Below are the code and all the weights of a small trained network. Each question names an input and a class and asks about switching units off, where a switched-off unit gives its printed mean instead of its output.

import numpy as np


def w(rows, s, z=0):
    codes = np.array(rows[::2]) - 128.0
    scale = np.full(codes.shape[1], s)
    scale[-1] = z or s
    return codes * scale


def norm(h):
    return h / np.sqrt((h * h).mean(-1, keepdims=True) + 1e-5)


def f(y):
    return y / 2 * (1 + np.tanh(0.7978845608 * (y + 0.044715 * y**3)))


def log_softmax(a):
    a = a - a.max(-1, keepdims=True)
    return a - np.log(np.exp(a).sum(-1, keepdims=True))


def net(x, mask):
    res = np.array(x, float).reshape(1, 3) / 4 @ E
    u = 0
    for l in range(3):
        y = f(norm(res) @ A[l][:, :-1].T + A[l][:, -1])
        res = res + np.where(mask[u : u + 7], y, B[l][:, -1]) @ B[l][:, :-1]
        u += 7
    return log_softmax(norm(res)[-1] @ U[:, :-1].T + U[:, -1])


A, B = {}, {}
E = w([
[162,241,179,131,116,5,145,174],'x0',
[90,123,121,69,181,75,187,182],'x1',
[99,81,53,163,54,32,84,173],'x2',
],0.003)
A[0] = w([
[196,174,208,197,106,134,69,117,42],'L0N1',
[168,133,209,119,101,149,145,155,2],'L0N2',
[129,74,121,113,126,188,120,62,21],'L0N3',
[79,129,122,112,137,148,146,121,58],'L0N4',
[147,187,189,97,163,133,148,133,9],'L0N5',
[150,114,132,138,140,141,132,126,27],'L0N6',
[173,178,194,52,254,164,193,154,131],'L0N7',
],0.0045,0.0015)
B[0] = w([
[182,73,25,105,253,62,94,147,176],'L0N1',
[140,178,116,154,139,81,136,42,125],'L0N2',
[10,131,222,89,95,138,77,157,174],'L0N3',
[165,114,133,182,167,137,15,131,123],'L0N4',
[119,241,103,107,9,64,218,38,159],'L0N5',
[146,178,165,125,90,184,96,92,113],'L0N6',
[140,139,225,68,43,28,97,197,254],'L0N7',
],0.0025,0.0036)
A[1] = w([
[150,223,179,88,186,156,241,104,37],'L1N1',
[227,212,79,251,107,133,81,25,45],'L1N2',
[146,181,202,128,27,132,91,140,26],'L1N3',
[177,182,76,126,143,22,169,169,97],'L1N4',
[144,118,3,222,120,178,79,79,17],'L1N5',
[169,120,111,118,112,159,141,138,83],'L1N6',
[166,50,73,129,196,121,162,83,254],'L1N7',
],0.0036,0.0011)
B[1] = w([
[136,165,116,214,75,71,124,61,179],'L1N1',
[178,135,97,2,191,123,108,213,174],'L1N2',
[147,124,95,128,209,181,191,101,156],'L1N3',
[31,90,150,168,75,154,123,101,253],'L1N4',
[132,177,185,85,102,108,151,95,184],'L1N5',
[135,128,128,111,119,135,146,130,114],'L1N6',
[162,215,172,149,138,100,129,178,159],'L1N7',
],0.0051,0.0024)
A[2] = w([
[87,85,38,108,150,120,98,180,216],'L2N1',
[97,100,122,121,205,140,185,175,96],'L2N2',
[201,158,3,132,184,89,144,168,112],'L2N3',
[147,116,158,115,136,178,109,69,26],'L2N4',
[113,90,83,176,39,67,132,138,4],'L2N5',
[105,114,92,131,165,116,124,168,14],'L2N6',
[189,183,165,124,158,135,166,39,211],'L2N7',
],0.0056,0.0011)
B[2] = w([
[184,194,134,187,131,58,188,110,234],'L2N1',
[210,148,39,176,120,161,62,82,134],'L2N2',
[130,13,159,92,172,254,166,112,154],'L2N3',
[67,130,155,186,115,117,207,108,165],'L2N4',
[30,243,191,86,128,64,170,140,255],'L2N5',
[179,179,102,183,145,137,147,76,126],'L2N6',
[52,154,57,139,62,19,103,206,219],'L2N7',
],0.0043,0.0029)
U = w([
[244,104,114,46,192,147,92,183,58],'0',
[59,66,175,155,116,254,121,76,63],'1',
[215,124,43,252,184,132,156,110,7],'2',
[65,202,150,138,82,15,149,148,251],'3',
],0.0092,0.0018)

Each question gives the input, the list of numbers given to net, and the class t.
The units are the neurons (one row each of A and B). Each row of codes is followed by its name. A weight is (code - 128) times the scale printed after its matrix; where a second scale follows, it is the last column's (A, B and U).
mask holds one flag per neuron, layer by layer. A switched-off neuron (its flag False) gives its mean, the last column of its row in B, instead of its output. The means were averaged over made-up inputs and are rounded, as every weight is.
A unit's drop is (log p(t) with every unit on - log p(t) with that unit switched off) / (log p(t) with every unit on - log p(t) with every unit switched off).
The circuit of an input: a set's keep is (log p(t) with only the set's units on - log p(t) with every unit switched off) / (log p(t) with every unit on - log p(t) with every unit switched off). Starting from the 12 units with the biggest drops (on a tie, the unit counted first), units are removed one at a time, each time the one whose removal leaves the highest keep (on an exact tie, the one counted first), for as long as the keep stays at least 0.8.
units of the circuit, in order: the units of the circuit, biggest drop first
k most important neurons: the k neurons with the biggest drops, biggest first
top k neurons in layer l: the k neurons of layer l with the biggest drops, biggest first
drop of u: that unit's drop, to one decimal
input [4,-6,-4], class 0: units of the circuit, in order : (L1N2 L0N1)
input [-6,3,3], class 2: 4 most important neurons : (L1N4 L1N1 L0N7 L0N5)
input [-8,3,2], class 2: top neuron in layer 1 : (L1N4)
input [8,-8,-6], class 0: 4 most important neurons : (L1N2 L0N1 L2N5 L2N3)
input [-5,6,-8], class 3: units of the circuit, in order : (L1N1 L2N7)
input [-4,6,-4], class 0: 3 most important neurons : (L1N4 L0N7 L2N5)
input [3,-2,0], class 0: 3 most important neurons : (L1N2 L0N7 L0N3)
input [3,-7,-5], class 0: 3 most important neurons : (L1N2 L0N1 L2N3)
input [2,-6,5], class 0: 3 most important neurons : (L1N2 L0N7 L2N3)
input [-3,-2,-7], class 3: 2 most important neurons : (L2N7 L1N4)
input [-8,8,-4], class 0: top 2 neurons in layer 2 : (L2N2 L2N3)
input [-2,8,3], class 2: top 2 neurons in layer 0 : (L0N7 L0N5)
input [6,-6,4], class 0: top 2 neurons in layer 2 : (L2N3 L2N7)
input [0,-7,-2], class 0: units of the circuit, in order : (L1N2)
input [-3,2,2], class 2: top 2 neurons in layer 0 : (L0N5 L0N7)
input [-1,-8,0], class 0: drop of L0N5 : 0.0
input [3,-7,-1], class 0: drop of L1N2 : 0.5
input [-1,-8,-1], class 0: drop of L1N2 : 1.2
